Here is a tiny trained network, its code and every weight. The questions are about switching its units off for an input and a class, where a switched-off unit gives its printed mean instead of its output.

import numpy as np


def w(rows, s, z=0):
    codes = np.array(rows[::2]) - 128.0
    scale = np.full(codes.shape[1], s)
    scale[-1] = z or s
    return codes * scale


def norm(h):
    return h / np.sqrt((h * h).mean(-1, keepdims=True) + 1e-5)


def f(y):
    return y / 2 * (1 + np.tanh(0.7978845608 * (y + 0.044715 * y**3)))


def log_softmax(a):
    a = a - a.max(-1, keepdims=True)
    return a - np.log(np.exp(a).sum(-1, keepdims=True))


def net(x, mask):
    res = np.array(x, float).reshape(1, 7) / 4 @ E
    u = 0
    for l in range(4):
        y = f(norm(res) @ A[l][:, :-1].T + A[l][:, -1])
        res = res + np.where(mask[u : u + 7], y, B[l][:, -1]) @ B[l][:, :-1]
        u += 7
    return log_softmax(norm(res)[-1] @ U[:, :-1].T + U[:, -1])


A, B = {}, {}
E = w([
[132,137,134,114,146,132,131],'x0',
[129,145,70,171,157,190,170],'x1',
[162,105,202,115,57,234,150],'x2',
[205,114,141,153,149,108,101],'x3',
[133,138,134,113,146,133,130],'x4',
[134,254,178,172,96,95,159],'x5',
[125,123,125,135,120,126,126],'x6',
],0.0086)
A[0] = w([
[5,142,163,97,142,155,142,82],'0.n1',
[116,116,190,97,109,94,64,96],'0.n2',
[225,152,97,136,127,115,95,127],'0.n3',
[228,77,165,177,158,99,151,13],'0.n4',
[169,120,86,184,156,163,214,12],'0.n5',
[143,158,177,153,73,184,132,3],'0.n6',
[137,163,138,150,103,149,93,125],'0.n7',
],0.011,0.0025)
B[0] = w([
[66,121,166,230,98,148,34,231],'0.n1',
[186,188,37,101,69,167,96,243],'0.n2',
[28,171,158,172,176,123,86,196],'0.n3',
[2,138,214,111,157,203,64,206],'0.n4',
[169,209,67,54,31,139,35,208],'0.n5',
[122,126,152,72,160,156,170,255],'0.n6',
[164,121,173,172,96,124,136,164],'0.n7',
],0.0089,0.0038)
A[1] = w([
[88,150,120,102,68,116,110,92],'1.n1',
[176,190,103,32,99,128,58,5],'1.n2',
[162,186,44,119,153,186,181,67],'1.n3',
[211,124,86,118,195,113,234,90],'1.n4',
[129,117,124,179,180,40,148,96],'1.n5',
[213,91,123,253,115,157,72,188],'1.n6',
[93,33,81,36,136,176,105,59],'1.n7',
],0.0063,0.0019)
B[1] = w([
[140,149,49,169,134,194,133,194],'1.n1',
[165,98,69,156,38,122,104,231],'1.n2',
[121,192,22,162,108,192,89,156],'1.n3',
[68,72,173,123,106,102,112,102],'1.n4',
[119,158,25,94,162,107,145,162],'1.n5',
[97,206,149,72,222,197,88,151],'1.n6',
[210,72,174,253,194,121,143,254],'1.n7',
],0.0073,0.0026)
A[2] = w([
[1,93,106,163,64,159,169,2],'2.n1',
[149,68,111,95,94,114,111,34],'2.n2',
[145,200,139,173,109,98,194,6],'2.n3',
[130,129,199,104,140,68,126,64],'2.n4',
[140,141,78,146,111,109,125,69],'2.n5',
[128,248,187,100,75,78,163,75],'2.n6',
[161,105,166,86,51,56,57,25],'2.n7',
],0.0081,0.0019)
B[2] = w([
[103,159,176,120,179,125,66,171],'2.n1',
[164,108,96,163,179,172,145,125],'2.n2',
[166,20,104,174,212,170,145,154],'2.n3',
[131,118,42,193,121,194,92,126],'2.n4',
[155,130,137,107,113,90,139,155],'2.n5',
[126,84,73,244,155,162,140,252],'2.n6',
[100,148,26,107,121,198,72,162],'2.n7',
],0.011,0.0042)
A[3] = w([
[142,57,123,92,199,152,52,250],'3.n1',
[65,150,124,175,142,108,65,44],'3.n2',
[179,99,194,128,62,197,105,182],'3.n3',
[145,121,185,104,100,201,232,178],'3.n4',
[212,28,153,174,206,112,155,49],'3.n5',
[97,146,99,114,154,2,198,149],'3.n6',
[140,170,42,142,153,124,103,180],'3.n7',
],0.009,0.0012)
B[3] = w([
[92,195,142,166,98,135,161,229],'3.n1',
[95,138,182,62,166,127,108,232],'3.n2',
[104,149,99,80,170,75,153,254],'3.n3',
[138,86,121,70,123,10,87,194],'3.n4',
[157,141,134,195,113,122,160,206],'3.n5',
[167,84,206,56,90,105,168,185],'3.n6',
[163,87,141,64,67,174,149,251],'3.n7',
],0.011,0.0055)
U = w([
[38,162,209,132,205,153,51,208],'0',
[160,151,35,103,76,185,90,1],'1',
[165,75,142,249,163,133,186,119],'2',
[152,76,180,34,152,52,187,134],'3',
],0.02,0.00087)

Each question gives the input, the list of numbers given to net, and the class t.
The units are the neurons (one row each of A and B). Each row of codes is followed by its name. A weight is (code - 128) times the scale printed after its matrix; where a second scale follows, it is the last column's (A, B and U).
mask holds one flag per neuron, layer by layer. A switched-off neuron (its flag False) gives its mean, the last column of its row in B, instead of its output. The means were averaged over made-up inputs and are rounded, as every weight is.
A unit's drop is (log p(t) with every unit on - log p(t) with that unit switched off) / (log p(t) with every unit on - log p(t) with every unit switched off).
The circuit of an input: a set's keep is (log p(t) with only the set's units on - log p(t) with every unit switched off) / (log p(t) with every unit on - log p(t) with every unit switched off). Starting from the 12 units with the biggest drops (on a tie, the unit counted first), units are removed one at a time, each time the one whose removal leaves the highest keep (on an exact tie, the one counted first), for as long as the keep stays at least 0.8.
circuit, biggest first: the units of the circuit, biggest drop first
unit that matters most: the unit with the biggest drop
k most important neurons: the k neurons with the biggest drops, biggest first
top k neurons in layer l: the k neurons of layer l with the biggest drops, biggest first
drop when u is switched off: that unit's drop, to one decimal
input [-1,-2,8,7,-5,6,7], class 3: unit that matters most -> 0.n6
input [3,-5,8,-7,6,8,-5], class 2: top 2 neurons in layer 1 -> [1.n6, 1.n4]
input [1,-5,-6,-4,-5,-4,3], class 3: circuit, biggest first -> [3.n6, 0.n4]
input [-6,-3,-5,4,-4,0,-5], class 3: 2 most important neurons -> [0.n1, 3.n6]
input [1,-7,-2,-5,6,-6,2], class 1: 2 most important neurons -> [0.n2, 2.n7]
input [-7,-3,5,2,2,4,1], class 3: circuit, biggest first -> [0.n6, 3.n4]
input [2,8,1,6,-2,8,-7], class 1: top 2 neurons in layer 1 -> [1.n3, 1.n7]
input [4,-3,-8,8,-4,-4,6], class 0: top 2 neurons in layer 3 -> [3.n1, 3.n4]
input [3,-7,-4,8,-4,-6,-6], class 0: 2 most important neurons -> [0.n4, 0.n3]
input [-8,-6,-1,5,2,7,-5], class 2: 4 most important neurons -> [2.n6, 0.n5, 2.n3, 0.n1]
input [2,-8,0,7,-5,4,-3], class 1: 3 most important neurons -> [0.n2, 2.n7, 0.n1]
input [2,8,-4,6,2,8,-3], class 1: 4 most important neurons -> [0.n5, 1.n3, 3.n7, 1.n7]
input [-5,1,3,-4,-7,-4,-6], class 0: 2 most important neurons -> [0.n1, 2.n1]
input [-1,-8,2,-4,0,6,2], class 1: circuit, biggest first -> [0.n2]
input [-5,-1,-2,7,2,-8,4], class 2: 4 most important neurons -> [1.n7, 3.n5, 0.n1, 2.n1]
input [0,-6,0,5,4,8,8], class 2: 2 most important neurons -> [2.n6, 0.n5]
input [-3,-5,6,0,-8,-8,3], class 2: 3 most important neurons -> [1.n7, 0.n5, 3.n5]
input [1,6,2,7,4,-4,-2], class 0: top 3 neurons in layer 0 -> [0.n4, 0.n3, 0.n2]
input [3,-8,-2,6,4,-3,1], class 1: top 2 neurons in layer 0 -> [0.n2, 0.n1]
input [3,8,6,8,6,6,8], class 0: circuit, biggest first -> [0.n4]
input [4,-7,-6,-4,-7,6,-1], class 1: 2 most important neurons -> [2.n6, 2.n7]
input [3,7,8,6,-2,0,0], class 3: top 2 neurons in layer 3 -> [3.n4, 3.n3]
input [-7,-7,-7,1,-7,-8,-8], class 2: 2 most important neurons -> [1.n7, 0.n5]
input [-7,-7,-4,6,-8,-2,-3], class 1: 3 most important neurons -> [0.n2, 2.n7, 0.n1]
input [-6,1,-3,7,6,-6,-1], class 0: top 2 neurons in layer 0 -> [0.n3, 0.n4]
input [7,-5,-4,-2,-4,-4,-1], class 1: 2 most important neurons -> [0.n2, 2.n7]
input [2,-3,3,-5,-6,8,8], class 2: circuit, biggest first -> [2.n6]
input [3,5,-6,1,-7,-3,1], class 3: 2 most important neurons -> [0.n2, 3.n6]
input [3,4,-5,7,0,-3,5], class 0: drop when 0.n4 is switched off -> 0.3
